Below is a small trained network, with its code and all its weights. Each question gives an input and a class and asks what happens when units are switched off, that is, made to give their printed mean instead of their output.

import numpy as np


def w(rows, s, z=0):
    codes = np.array(rows[::2]) - 128.0
    scale = np.full(codes.shape[1], s)
    scale[-1] = z or s
    return codes * scale


def norm(h):
    return h / np.sqrt((h * h).mean(-1, keepdims=True) + 1e-5)


def f(y):
    return y / 2 * (1 + np.tanh(0.7978845608 * (y + 0.044715 * y**3)))


def log_softmax(a):
    a = a - a.max(-1, keepdims=True)
    return a - np.log(np.exp(a).sum(-1, keepdims=True))


def net(x, mask):
    res = np.array(x, float).reshape(1, 6) / 4 @ E
    u = 0
    for l in range(3):
        y = f(norm(res) @ A[l][:, :-1].T + A[l][:, -1])
        res = res + np.where(mask[u : u + 9], y, B[l][:, -1]) @ B[l][:, :-1]
        u += 9
    return log_softmax(norm(res)[-1] @ U[:, :-1].T + U[:, -1])


A, B = {}, {}
E = w([
[133,87,107,126,135,131,118,131,114,236,108,128],'x0',
[130,140,138,133,133,137,113,127,129,128,132,123],'x1',
[126,132,141,127,122,135,120,134,124,130,126,124],'x2',
[158,138,120,90,156,126,154,190,125,128,254,112],'x3',
[194,153,82,202,35,139,78,147,136,155,159,172],'x4',
[119,124,124,105,107,127,122,125,112,127,133,128],'x5',
],0.0045)
A[0] = w([
[184,126,97,186,122,117,72,182,62,196,163,150,133],'L0N1',
[131,157,207,51,203,125,194,112,143,155,233,104,121],'L0N2',
[108,195,175,83,85,169,93,174,142,189,121,123,223],'L0N3',
[118,112,88,249,2,164,56,39,160,117,70,179,32],'L0N4',
[103,83,160,128,69,119,156,119,165,97,84,185,235],'L0N5',
[76,100,137,103,223,160,130,62,61,85,44,52,255],'L0N6',
[87,137,143,45,136,121,119,141,98,89,154,183,176],'L0N7',
[208,155,101,189,51,148,124,162,77,16,135,163,137],'L0N8',
[115,89,132,61,185,203,187,124,54,233,56,163,105],'L0N9',
],0.0032,0.00098)
B[0] = w([
[106,2,26,149,154,175,155,154,104,72,116,103,192],'L0N1',
[124,134,87,98,136,90,195,93,52,136,124,125,223],'L0N2',
[174,107,84,147,181,75,146,91,131,116,164,165,149],'L0N3',
[153,135,213,120,177,57,164,116,78,128,83,56,239],'L0N4',
[112,103,84,100,141,137,68,60,146,72,119,95,159],'L0N5',
[136,108,88,233,67,167,101,136,162,128,152,214,253],'L0N6',
[131,126,150,196,138,142,211,126,184,142,111,99,155],'L0N7',
[100,189,163,14,186,107,140,139,192,116,100,182,197],'L0N8',
[158,157,157,118,133,125,100,139,156,193,157,158,217],'L0N9',
],0.0046,0.0035)
A[1] = w([
[47,74,232,196,73,150,80,51,221,145,112,178,130],'L1N1',
[118,158,138,143,95,132,178,42,118,1,67,114,250],'L1N2',
[170,204,113,68,111,164,161,217,239,92,212,124,34],'L1N3',
[78,40,132,187,159,143,80,64,130,87,57,88,163],'L1N4',
[151,127,116,191,172,105,192,188,115,49,210,134,218],'L1N5',
[187,133,159,144,116,131,85,86,227,206,92,174,164],'L1N6',
[108,140,144,187,100,245,85,111,204,21,107,108,90],'L1N7',
[77,105,121,46,179,138,148,95,82,187,188,68,211],'L1N8',
[67,126,179,90,148,42,163,60,208,88,117,153,225],'L1N9',
],0.0033,0.0011)
B[1] = w([
[130,135,104,104,131,158,81,181,150,137,151,179,226],'L1N1',
[172,159,152,171,103,155,142,145,145,70,254,121,253],'L1N2',
[75,128,100,63,128,164,82,154,139,146,68,134,195],'L1N3',
[119,83,84,73,165,136,149,182,141,128,163,128,219],'L1N4',
[95,135,151,108,45,150,112,119,140,116,95,142,228],'L1N5',
[74,174,109,80,131,71,82,136,94,134,144,100,187],'L1N6',
[179,63,124,95,125,116,157,148,109,135,161,133,174],'L1N7',
[161,143,160,184,151,142,78,110,159,112,75,142,208],'L1N8',
[131,121,113,181,108,91,68,157,113,122,147,126,227],'L1N9',
],0.006,0.003)
A[2] = w([
[162,143,150,118,189,206,237,57,112,225,122,137,6],'L2N1',
[47,181,174,140,61,180,214,81,147,64,161,112,92],'L2N2',
[117,112,198,125,131,181,99,122,199,95,243,159,80],'L2N3',
[132,119,169,214,161,99,155,115,103,187,146,91,165],'L2N4',
[168,157,213,154,166,119,144,118,108,216,119,94,129],'L2N5',
[4,111,107,97,175,119,80,135,111,193,182,138,53],'L2N6',
[139,68,148,133,160,98,139,58,57,190,63,19,48],'L2N7',
[107,233,233,174,93,93,208,123,104,50,152,38,108],'L2N8',
[153,87,51,140,92,205,154,124,102,196,136,136,110],'L2N9',
],0.0043,0.0015)
B[2] = w([
[73,180,134,127,12,164,138,60,64,107,173,173,185],'L2N1',
[171,127,116,143,154,197,147,150,117,253,49,129,209],'L2N2',
[142,52,64,145,115,130,196,127,44,97,116,101,232],'L2N3',
[128,191,95,48,88,172,113,137,107,92,149,127,186],'L2N4',
[108,96,86,104,65,99,157,148,83,32,147,165,185],'L2N5',
[64,151,183,172,167,81,131,61,191,165,100,110,186],'L2N6',
[170,157,73,51,190,154,201,152,67,104,77,154,224],'L2N7',
[123,122,188,169,138,93,108,44,175,225,103,79,252],'L2N8',
[119,110,207,207,136,96,117,130,164,34,173,108,204],'L2N9',
],0.0051,0.0034)
U = w([
[148,41,104,208,102,146,121,189,144,43,212,129,250],'0',
[146,152,193,174,104,193,200,78,141,232,89,67,164],'1',
[45,120,136,153,188,74,57,101,177,200,123,170,107],'2',
[61,188,120,79,62,161,182,76,29,90,184,198,55],'3',
[186,187,227,150,112,37,76,65,165,87,123,42,32],'4',
[109,186,105,6,69,198,108,210,177,104,106,141,141],'5',
[186,118,60,57,186,93,143,160,30,115,61,123,73],'6',
],0.012,0.0015)

Each question gives the input, the list of numbers given to net, and the class t.
The units are the neurons (one row each of A and B). Each row of codes is followed by its name. A weight is (code - 128) times the scale printed after its matrix; where a second scale follows, it is the last column's (A, B and U).
mask holds one flag per neuron, layer by layer. A switched-off neuron (its flag False) gives its mean, the last column of its row in B, instead of its output. The means were averaged over made-up inputs and are rounded, as every weight is.
A unit's drop is (log p(t) with every unit on - log p(t) with that unit switched off) / (log p(t) with every unit on - log p(t) with every unit switched off).
The circuit of an input: a set's keep is (log p(t) with only the set's units on - log p(t) with every unit switched off) / (log p(t) with every unit on - log p(t) with every unit switched off). Starting from the 12 units with the biggest drops (on a tie, the unit counted first), units are removed one at a time, each time the one whose removal leaves the highest keep (on an exact tie, the one counted first), for as long as the keep stays at least 0.8.
units of the circuit, in order: the units of the circuit, biggest drop first
top k neurons: the k neurons with the biggest drops, biggest first
top k neurons in layer l: the k neurons of layer l with the biggest drops, biggest first
drop of u: that unit's drop, to one decimal
input [-5,4,3,-7,8,8], class 4: units of the circuit, in order	[L0N4]
input [5,-2,-7,-8,1,7], class 6: units of the circuit, in order	[L0N4 L2N7]
input [-8,3,4,8,8,-1], class 5: units of the circuit, in order	[L1N3 L0N8]
input [5,1,-1,0,-8,-2], class 2: top 4 neurons	[L0N6 L0N4 L2N6 L1N2]
input [8,-2,-8,1,0,8], class 3: units of the circuit, in order	[L1N1 L1N9 L2N1]
input [0,-4,-4,-7,0,-8], class 0: units of the circuit, in order	[L1N2 L1N4]
input [2,-2,-1,-8,-1,7], class 2: top 2 neurons	[L1N1 L1N4]
input [0,4,4,5,-3,8], class 1: top 2 neurons	[L2N8 L1N5]
input [-5,3,5,8,1,0], class 5: top 2 neurons	[L1N3 L0N4]
input [-2,5,6,7,7,7], class 5: units of the circuit, in order	[L0N8 L1N3]
input [1,-2,-3,-6,2,1], class 6: top 2 neurons in layer 1	[L1N4 L1N5]
input [8,-8,-6,-5,1,-6], class 6: top 3 neurons	[L0N4 L2N7 L0N6]
input [-6,6,-7,1,7,2], class 5: top 2 neurons	[L1N3 L0N8]
input [-1,8,7,5,3,4], class 5: units of the circuit, in order	[L1N3]
input [3,-6,-6,-1,7,6], class 6: top 2 neurons	[L0N4 L0N6]
input [7,-1,4,-1,4,-3], class 6: top 2 neurons in layer 0	[L0N6 L0N4]
input [-1,4,1,-8,6,4], class 4: drop of L1N1	0.0
input [-3,-8,-7,-1,4,-1], class 4: drop of L0N4	0.6
input [3,5,-1,-1,6,8], class 6: drop of L0N4	2.0
input [5,1,6,-2,4,2], class 6: drop of L0N4	0.1
input [6,8,-2,6,-3,2], class 3: top neuron	[L2N1]
